Below are the code and all the weights of a small trained network. Each question names an input and a target symbol and asks about switching units off, where a switched-off unit gives its printed mean instead of its output.

import numpy as np


def w(rows, s, z=0):
    codes = np.array(rows[::2]) - 128.0
    scale = np.full(codes.shape[1], s)
    scale[-1] = z or s
    return codes * scale


def f(y):
    return y / 2 * (1 + np.tanh(0.7978845608 * (y + 0.044715 * y**3)))


def softmax(a):
    e = np.exp(a - a.max(-1, keepdims=True))
    return e / e.sum(-1, keepdims=True)


def log_softmax(a):
    a = a - a.max(-1, keepdims=True)
    return a - np.log(np.exp(a).sum(-1, keepdims=True))


def net(x, mask):
    ids = ['ΔΛΞΣΦαβεζηθμπτψω'.index(c) for c in x.split()]
    T = len(ids)
    res = E[ids] + P[:T]
    u = 0
    for l in range(2):
        q, k, v = (res @ M[l].T for M in (Q, K, V))
        z = softmax(np.where(np.tri(T) > 0, q @ k.T / 2**0.5, -1e9)) @ v
        res = res + np.where(mask[u], z, O[l][:, -1]) @ O[l][:, :-1]
        u += 1
        y = f(res @ A[l][:, :-1].T + A[l][:, -1])
        res = res + np.where(mask[u : u + 8], y, B[l][:, -1]) @ B[l][:, :-1]
        u += 8
    return log_softmax(res[-1] @ U[:, :-1].T + U[:, -1])


Q, K, V, O, A, B = {}, {}, {}, {}, {}, {}
E = w([
[202,155,120,68,128,67],'Δ',
[168,150,167,152,102,122],'Λ',
[59,116,163,73,155,58],'Ξ',
[249,188,138,133,199,146],'Σ',
[117,133,149,116,87,108],'Φ',
[130,130,144,125,115,80],'α',
[149,135,158,147,96,142],'β',
[79,149,100,43,58,175],'ε',
[110,139,150,98,103,91],'ζ',
[46,178,62,156,75,80],'η',
[115,109,125,125,111,125],'θ',
[179,149,173,151,119,157],'μ',
[145,117,143,144,107,109],'π',
[172,140,179,121,96,165],'τ',
[185,147,169,145,129,128],'ψ',
[83,182,108,58,47,110],'ω',
],0.019)
P = w([
[96,219,247,55,157,123],'0',
[135,84,158,120,22,117],'1',
[84,196,157,109,176,144],'2',
[129,80,102,144,38,100],'3',
[69,184,92,146,207,114],'4',
[137,84,81,147,32,88],'5',
[58,212,67,196,193,69],'6',
],0.011)
Q[0] = w([
[248,54,71,97,34,14],'L0H0',
[158,22,138,206,9,38],'L0H0',
],0.019)
K[0] = w([
[221,200,3,47,93,134],'L0H0',
[141,207,2,145,117,150],'L0H0',
],0.019)
V[0] = w([
[161,209,47,59,85,71],'L0H0',
[224,52,98,8,180,140],'L0H0',
],0.012)
O[0] = w([
[58,104,253,159,126,195,255],'L0H0',
[54,2,119,176,200,174,127],'L0H0',
],0.0077,0.0096)
A[0] = w([
[141,35,93,89,68,83,112],'L0N0',
[133,225,125,65,132,118,73],'L0N1',
[242,37,151,172,164,4,150],'L0N2',
[71,166,83,94,166,163,127],'L0N3',
[207,92,72,138,66,169,143],'L0N4',
[106,168,107,122,187,207,255],'L0N5',
[74,136,162,82,140,38,60],'L0N6',
[225,103,121,211,134,176,124],'L0N7',
],0.011,0.0065)
B[0] = w([
[132,38,92,125,76,160,146],'L0N0',
[89,80,130,133,171,100,253],'L0N1',
[113,173,206,138,108,219,143],'L0N2',
[143,157,136,129,82,153,146],'L0N3',
[155,135,2,145,159,72,137],'L0N4',
[118,141,122,141,130,52,211],'L0N5',
[191,130,136,135,116,160,204],'L0N6',
[139,79,115,69,127,154,151],'L0N7',
],0.018,0.0076)
Q[1] = w([
[98,249,127,194,216,128],'L1H0',
[240,137,24,144,14,202],'L1H0',
],0.012)
K[1] = w([
[254,132,175,250,126,36],'L1H0',
[131,80,114,6,44,74],'L1H0',
],0.013)
V[1] = w([
[116,111,140,90,172,147],'L1H0',
[7,149,104,25,172,184],'L1H0',
],0.013)
O[1] = w([
[180,125,183,160,117,101,253],'L1H0',
[222,91,170,254,109,44,75],'L1H0',
],0.0066,0.0033)
A[1] = w([
[183,110,101,108,200,236,61],'L1N0',
[129,72,59,136,9,98,76],'L1N1',
[168,180,219,2,122,114,252],'L1N2',
[104,251,137,234,80,252,249],'L1N3',
[138,9,148,54,169,206,162],'L1N4',
[200,240,84,34,127,91,213],'L1N5',
[171,99,192,156,171,126,131],'L1N6',
[199,200,156,42,52,189,150],'L1N7',
],0.0096,0.0041)
B[1] = w([
[240,105,120,184,215,170,142],'L1N0',
[189,205,131,94,134,172,169],'L1N1',
[166,136,78,171,108,65,254],'L1N2',
[158,88,140,104,151,68,155],'L1N3',
[168,153,65,184,113,91,234],'L1N4',
[119,151,208,183,123,161,196],'L1N5',
[96,159,130,79,101,174,240],'L1N6',
[6,61,136,71,169,139,170],'L1N7',
],0.016,0.012)
U = w([
[129,216,120,137,118,53,210],'Δ',
[3,162,161,159,177,138,182],'Λ',
[149,89,167,157,151,176,66],'Ξ',
[88,87,80,82,94,130,119],'Σ',
[79,137,62,83,58,136,63],'Φ',
[143,37,168,71,77,121,119],'α',
[152,96,109,63,114,152,173],'β',
[120,95,43,131,99,125,64],'ε',
[69,79,101,190,22,197,161],'ζ',
[218,85,107,151,78,132,3],'η',
[188,124,199,67,57,172,66],'θ',
[159,125,113,122,118,159,89],'μ',
[139,172,74,78,69,143,48],'π',
[66,172,82,65,56,152,88],'τ',
[87,194,126,109,99,198,49],'ψ',
[145,50,128,141,133,140,92],'ω',
],0.007,0.0062)

Each question gives the input, a string of symbols that net reads in full, and the target symbol t.
The units are the heads (2 rows each of Q, K, V and O) and the neurons (one row each of A and B). Each row of codes is followed by its name. A weight is (code - 128) times the scale printed after its matrix; where a second scale follows, it is the last column's (O, A, B and U).
mask holds one flag per unit, layer by layer, with each layer's heads first. A switched-off unit (its flag False) gives its mean, the last column of its rows in O or B, instead of its output. The means were averaged over made-up inputs and are rounded, as every weight is.
A unit's drop is (log p(t) with every unit on - log p(t) with that unit switched off) / (log p(t) with every unit on - log p(t) with every unit switched off).
The circuit of an input: a set's keep is (log p(t) with only the set's units on - log p(t) with every unit switched off) / (log p(t) with every unit on - log p(t) with every unit switched off). Starting from the 12 units with the biggest drops (on a tie, the unit counted first), units are removed one at a time, each time the one whose removal leaves the highest keep (on an exact tie, the one counted first), for as long as the keep stays at least 0.8.
units of the circuit, in order: the units of the circuit, biggest drop first
unit that matters most: the unit with the biggest drop
k most important neurons: the k neurons with the biggest drops, biggest first
top k neurons in layer l: the k neurons of layer l with the biggest drops, biggest first
input ε Δ ψ μ, target ζ: top 2 neurons in layer 1 : L1N6; L1N4
input μ ε ζ β Ξ τ, target θ: units of the circuit, in order : L1H0; L1N1; L1N2; L1N4
input η Λ η, target Λ: unit that matters most : L0H0
input μ τ Φ ψ, target ω: top 3 neurons in layer 0 : L0N2; L0N1; L0N5
input Φ μ β Σ, target η: 4 most important neurons : L0N7; L1N4; L1N0; L0N1
input ψ Δ Ξ β, target ζ: units of the circuit, in order : L0H0; L1N4
input θ θ α β, target ψ: top 2 neurons in layer 1 : L1N1; L1N5
input α ψ Λ α Λ μ, target Ξ: top 2 neurons in layer 0 : L0N4; L0N5
input Λ ω ψ β, target α: units of the circuit, in order : L0H0; L1N3; L0N1; L1N7
input ε Δ β ψ α β β, target Λ: top 2 neurons in layer 0 : L0N7; L0N1
input α Ξ η Ξ, target Δ: 2 most important neurons : L0N1; L1N2
input ζ Ξ Λ α Ξ α, target Σ: 4 most important neurons : L1N7; L0N6; L0N1; L0N2
input β Φ Λ α, target Σ: top 2 neurons in layer 0 : L0N2; L0N0
input β θ Δ Λ, target ζ: unit that matters most : L0H0
input π ζ ω β ω ζ, target α: 2 most important neurons : L1N3; L1N7
input α Φ Ξ μ, target Ξ: top 3 neurons in layer 1 : L1N0; L1N5; L1N7
input Δ Σ θ ψ α ψ, target η: top 2 neurons in layer 0 : L0N5; L0N1
input μ Δ Φ ω ε θ μ, target Λ: 2 most important neurons : L1N4; L1N2
input Ξ τ β τ β Ξ, target ε: 4 most important neurons : L0N6; L1N7; L1N4; L0N0
input π Ξ ε Φ, target θ: top neuron in layer 1 : L1N1
input ψ Σ Ξ θ μ β, target η: 2 most important neurons : L0N0; L1N4
input Λ π μ α Ξ ψ, target ω: 2 most important neurons : L1N7; L1N0
input Δ Ξ τ, target Δ: 3 most important neurons : L0N5; L1N2; L1N7
input μ μ ζ ω Λ α, target α: 2 most important neurons : L1N3; L0N1
input α β ε, target Δ: 2 most important neurons : L0N1; L0N5
input π β Ξ π, target β: top 2 neurons in layer 1 : L1N7; L1N0
input Φ Φ θ, target Δ: unit that matters most : L1N7
input Δ Δ ω μ, target α: top 2 neurons in layer 0 : L0N5; L0N1
input Ξ ω Λ ε, target θ: 2 most important neurons : L1N1; L0N6
input μ μ θ ε π η, target Δ: top 2 neurons in layer 0 : L0N1; L0N0
